Here is a tiny trained network, its code and every weight. The questions are about switching its units off for an input and a class, where a switched-off unit gives its printed mean instead of its output.

import numpy as np


def w(rows, s, z=0):
    codes = np.array(rows[::2]) - 128.0
    scale = np.full(codes.shape[1], s)
    scale[-1] = z or s
    return codes * scale


def f(y):
    return y / 2 * (1 + np.tanh(0.7978845608 * (y + 0.044715 * y**3)))


def log_softmax(a):
    a = a - a.max(-1, keepdims=True)
    return a - np.log(np.exp(a).sum(-1, keepdims=True))


def net(x, mask):
    res = np.array(x, float).reshape(1, 8) / 4 @ E
    y = f(res @ A[0][:, :-1].T + A[0][:, -1])
    res = res + np.where(mask, y, B[0][:, -1]) @ B[0][:, :-1]
    return log_softmax(res[-1] @ U[:, :-1].T + U[:, -1])


A, B = {}, {}
E = w([
[91,60,140,173,92,89,68,176,57,89],'x0',
[138,112,121,117,123,150,122,115,134,123],'x1',
[144,143,157,135,131,119,78,140,122,142],'x2',
[141,140,147,113,119,86,116,141,125,144],'x3',
[69,91,127,84,190,158,99,254,204,154],'x4',
[116,90,97,119,121,127,149,107,138,172],'x5',
[129,119,130,115,134,137,127,120,124,109],'x6',
[204,169,179,122,216,143,187,134,166,133],'x7',
],0.0068)
A[0] = w([
[135,166,137,79,174,162,149,161,146,170,54],'n0',
[34,110,64,68,108,144,86,175,159,150,177],'n1',
[41,80,146,136,126,118,102,203,169,151,225],'n2',
[108,97,141,145,23,124,111,104,44,114,194],'n3',
[186,207,131,139,95,125,166,26,123,145,250],'n4',
[101,110,102,129,91,116,108,112,1,129,96],'n5',
[136,136,144,86,190,135,137,141,209,137,58],'n6',
[148,148,157,88,200,145,158,139,214,155,112],'n7',
],0.0064,0.0024)
B[0] = w([
[84,128,161,161,117,113,160,115,191,234,169],'n0',
[205,117,61,111,168,129,130,171,67,140,237],'n1',
[187,158,93,112,180,145,123,157,101,136,254],'n2',
[109,48,143,177,33,70,107,64,148,115,216],'n3',
[207,126,53,112,143,141,123,175,66,116,253],'n4',
[65,39,181,196,42,75,128,58,185,151,180],'n5',
[32,126,156,136,136,90,133,83,188,216,184],'n6',
[91,142,168,131,154,142,153,129,254,225,221],'n7',
],0.0077,0.0048)
U = w([
[172,114,75,145,118,146,104,138,57,90,198],'0',
[177,162,85,81,186,169,130,161,118,131,169],'1',
[1,105,179,170,108,132,120,94,181,141,4],'2',
],0.0075,0.0024)

Each question gives the input, the list of numbers given to net, and the class t.
The units are the neurons (one row each of A and B). Each row of codes is followed by its name. A weight is (code - 128) times the scale printed after its matrix; where a second scale follows, it is the last column's (A, B and U).
mask holds one flag per neuron, in row order. A switched-off neuron (its flag False) gives its mean, the last column of its row in B, instead of its output. The means were averaged over made-up inputs and are rounded, as every weight is.
A unit's drop is (log p(t) with every unit on - log p(t) with that unit switched off) / (log p(t) with every unit on - log p(t) with every unit switched off).
The circuit of an input: a set's keep is (log p(t) with only the set's units on - log p(t) with every unit switched off) / (log p(t) with every unit on - log p(t) with every unit switched off). Starting from all 8 units, units are removed one at a time, each time the one whose removal leaves the highest keep (on an exact tie, the one counted first), for as long as the keep stays at least 0.8.
circuit, biggest first: the units of the circuit, biggest drop first
unit that matters most: the unit with the biggest drop
k most important neurons: the k neurons with the biggest drops, biggest first
drop of u: that unit's drop, to one decimal
input [5,-2,-3,4,-8,2,6,-2], class 2: unit that matters most => n5
input [-7,4,-3,5,1,-4,8,3], class 2: circuit, biggest first => (n6; n7)
input [5,1,8,7,-1,-2,2,-6], class 2: 3 most important neurons => (n5; n4; n3)
input [7,8,3,-5,-7,2,-7,-1], class 2: 4 most important neurons => (n5; n3; n1; n2)
input [6,-4,0,2,-2,-6,4,-1], class 2: 3 most important neurons => (n5; n4; n1)
input [3,4,6,6,-3,-1,-1,-6], class 2: 2 most important neurons => (n5; n3)
input [5,-6,7,6,-4,2,-7,-3], class 2: drop of n5 => 0.4
input [-3,8,-1,4,2,-7,4,6], class 2: drop of n6 => 0.2
input [-5,-7,-1,-1,1,6,5,4], class 2: drop of n2 => 0.3
input [3,-4,-7,-4,-5,-3,8,-8], class 2: 2 most important neurons => (n5; n3)
